Below are the code and all the weights of a small trained network. Each question names an input and a class and asks about switching units off, where a switched-off unit gives its printed mean instead of its output.

import numpy as np


def w(rows, s, z=0):
    codes = np.array(rows[::2]) - 128.0
    scale = np.full(codes.shape[1], s)
    scale[-1] = z or s
    return codes * scale


def norm(h):
    return h / np.sqrt((h * h).mean(-1, keepdims=True) + 1e-5)


def f(y):
    return np.maximum(y, 0)


def log_softmax(a):
    a = a - a.max(-1, keepdims=True)
    return a - np.log(np.exp(a).sum(-1, keepdims=True))


def net(x, mask):
    res = np.array(x, float).reshape(1, 6) / 4 @ E
    u = 0
    for l in range(3):
        y = f(norm(res) @ A[l][:, :-1].T + A[l][:, -1])
        res = res + np.where(mask[u : u + 5], y, B[l][:, -1]) @ B[l][:, :-1]
        u += 5
    return log_softmax(norm(res)[-1] @ U[:, :-1].T + U[:, -1])


A, B = {}, {}
E = w([
[129,114,209,143,184,118,146],'x0',
[83,128,84,6,143,79,119],'x1',
[79,96,136,160,43,101,174],'x2',
[16,135,165,94,100,171,115],'x3',
[71,32,126,126,168,170,111],'x4',
[190,101,108,109,137,115,133],'x5',
],0.012)
A[0] = w([
[105,99,179,102,162,110,126,19],'0.n0',
[105,77,186,165,76,85,54,8],'0.n1',
[68,55,126,161,86,168,177,23],'0.n2',
[153,145,100,70,122,87,91,237],'0.n3',
[113,137,124,125,254,139,60,58],'0.n4',
],0.0098,0.0016)
B[0] = w([
[144,108,108,114,81,155,145,180],'0.n0',
[90,67,116,103,139,144,150,183],'0.n1',
[133,118,108,167,116,252,167,236],'0.n2',
[147,168,135,112,116,134,174,241],'0.n3',
[142,68,186,85,125,120,37,255],'0.n4',
],0.013,0.0051)
A[1] = w([
[150,114,119,135,43,134,2,189],'1.n0',
[123,91,66,55,231,95,116,253],'1.n1',
[124,74,151,110,150,118,45,135],'1.n2',
[142,191,177,161,109,164,61,3],'1.n3',
[105,90,166,117,181,140,77,65],'1.n4',
],0.0087,0.0022)
B[1] = w([
[216,141,126,168,164,172,183,214],'1.n0',
[135,115,175,73,117,162,202,255],'1.n1',
[86,45,171,100,254,143,132,222],'1.n2',
[13,236,132,210,178,172,73,179],'1.n3',
[201,84,142,59,138,102,92,206],'1.n4',
],0.0099,0.0051)
A[2] = w([
[192,160,141,186,147,127,225,147],'2.n0',
[56,155,156,110,102,190,122,9],'2.n1',
[126,232,156,138,130,192,2,63],'2.n2',
[69,238,239,159,231,136,23,112],'2.n3',
[223,129,215,32,114,157,225,253],'2.n4',
],0.0072,0.0024)
B[2] = w([
[211,29,43,131,39,166,83,183],'2.n0',
[165,101,102,202,174,175,143,159],'2.n1',
[211,196,183,226,188,254,43,167],'2.n2',
[123,165,86,153,224,9,127,193],'2.n3',
[78,176,87,160,108,66,85,254],'2.n4',
],0.0092,0.0087)
U = w([
[38,36,132,189,73,216,200,222],'0',
[105,8,191,21,230,86,98,171],'1',
[146,130,64,204,150,169,121,101],'2',
[90,218,178,199,209,83,76,119],'3',
[217,101,62,195,39,42,178,129],'4',
[101,254,42,28,69,35,161,3],'5',
],0.0087,0.0023)

Each question gives the input, the list of numbers given to net, and the class t.
The units are the neurons (one row each of A and B). Each row of codes is followed by its name. A weight is (code - 128) times the scale printed after its matrix; where a second scale follows, it is the last column's (A, B and U).
mask holds one flag per neuron, layer by layer. A switched-off neuron (its flag False) gives its mean, the last column of its row in B, instead of its output. The means were averaged over made-up inputs and are rounded, as every weight is.
A unit's drop is (log p(t) with every unit on - log p(t) with that unit switched off) / (log p(t) with every unit on - log p(t) with every unit switched off).
The circuit of an input: a set's keep is (log p(t) with only the set's units on - log p(t) with every unit switched off) / (log p(t) with every unit on - log p(t) with every unit switched off). Starting from the 12 units with the biggest drops (on a tie, the unit counted first), units are removed one at a time, each time the one whose removal leaves the highest keep (on an exact tie, the one counted first), for as long as the keep stays at least 0.8.
units of the circuit, in order: the units of the circuit, biggest drop first
most important unit: the unit with the biggest drop
top k neurons: the k neurons with the biggest drops, biggest first
top k neurons in layer l: the k neurons of layer l with the biggest drops, biggest first
drop when u is switched off: that unit's drop, to one decimal
input [-4,-1,-5,8,0,-5], class 3: most important unit : 2.n3
input [-6,5,-4,-5,4,7], class 5: units of the circuit, in order : [0.n3 2.n4 1.n1]
input [-1,-3,-8,-2,2,1], class 1: top 2 neurons in layer 0 : [0.n4 0.n2]
input [1,5,4,0,8,5], class 0: top 2 neurons : [0.n2 0.n4]
input [2,4,-1,4,-1,7], class 5: units of the circuit, in order : [0.n3 2.n4]
input [5,4,-4,1,-5,3], class 5: top 2 neurons in layer 2 : [2.n4 2.n2]
input [3,-8,-3,4,4,6], class 1: top 3 neurons in layer 0 : [0.n4 0.n3 0.n1]
input [-3,-6,-6,-7,8,1], class 1: top 2 neurons in layer 0 : [0.n4 0.n2]
input [-1,5,-4,-4,-1,5], class 5: top 2 neurons : [0.n3 2.n4]
input [-2,5,4,-2,8,3], class 0: top 2 neurons in layer 0 : [0.n2 0.n4]
input [-6,4,-3,6,2,4], class 5: drop when 1.n2 is switched off : -0.1
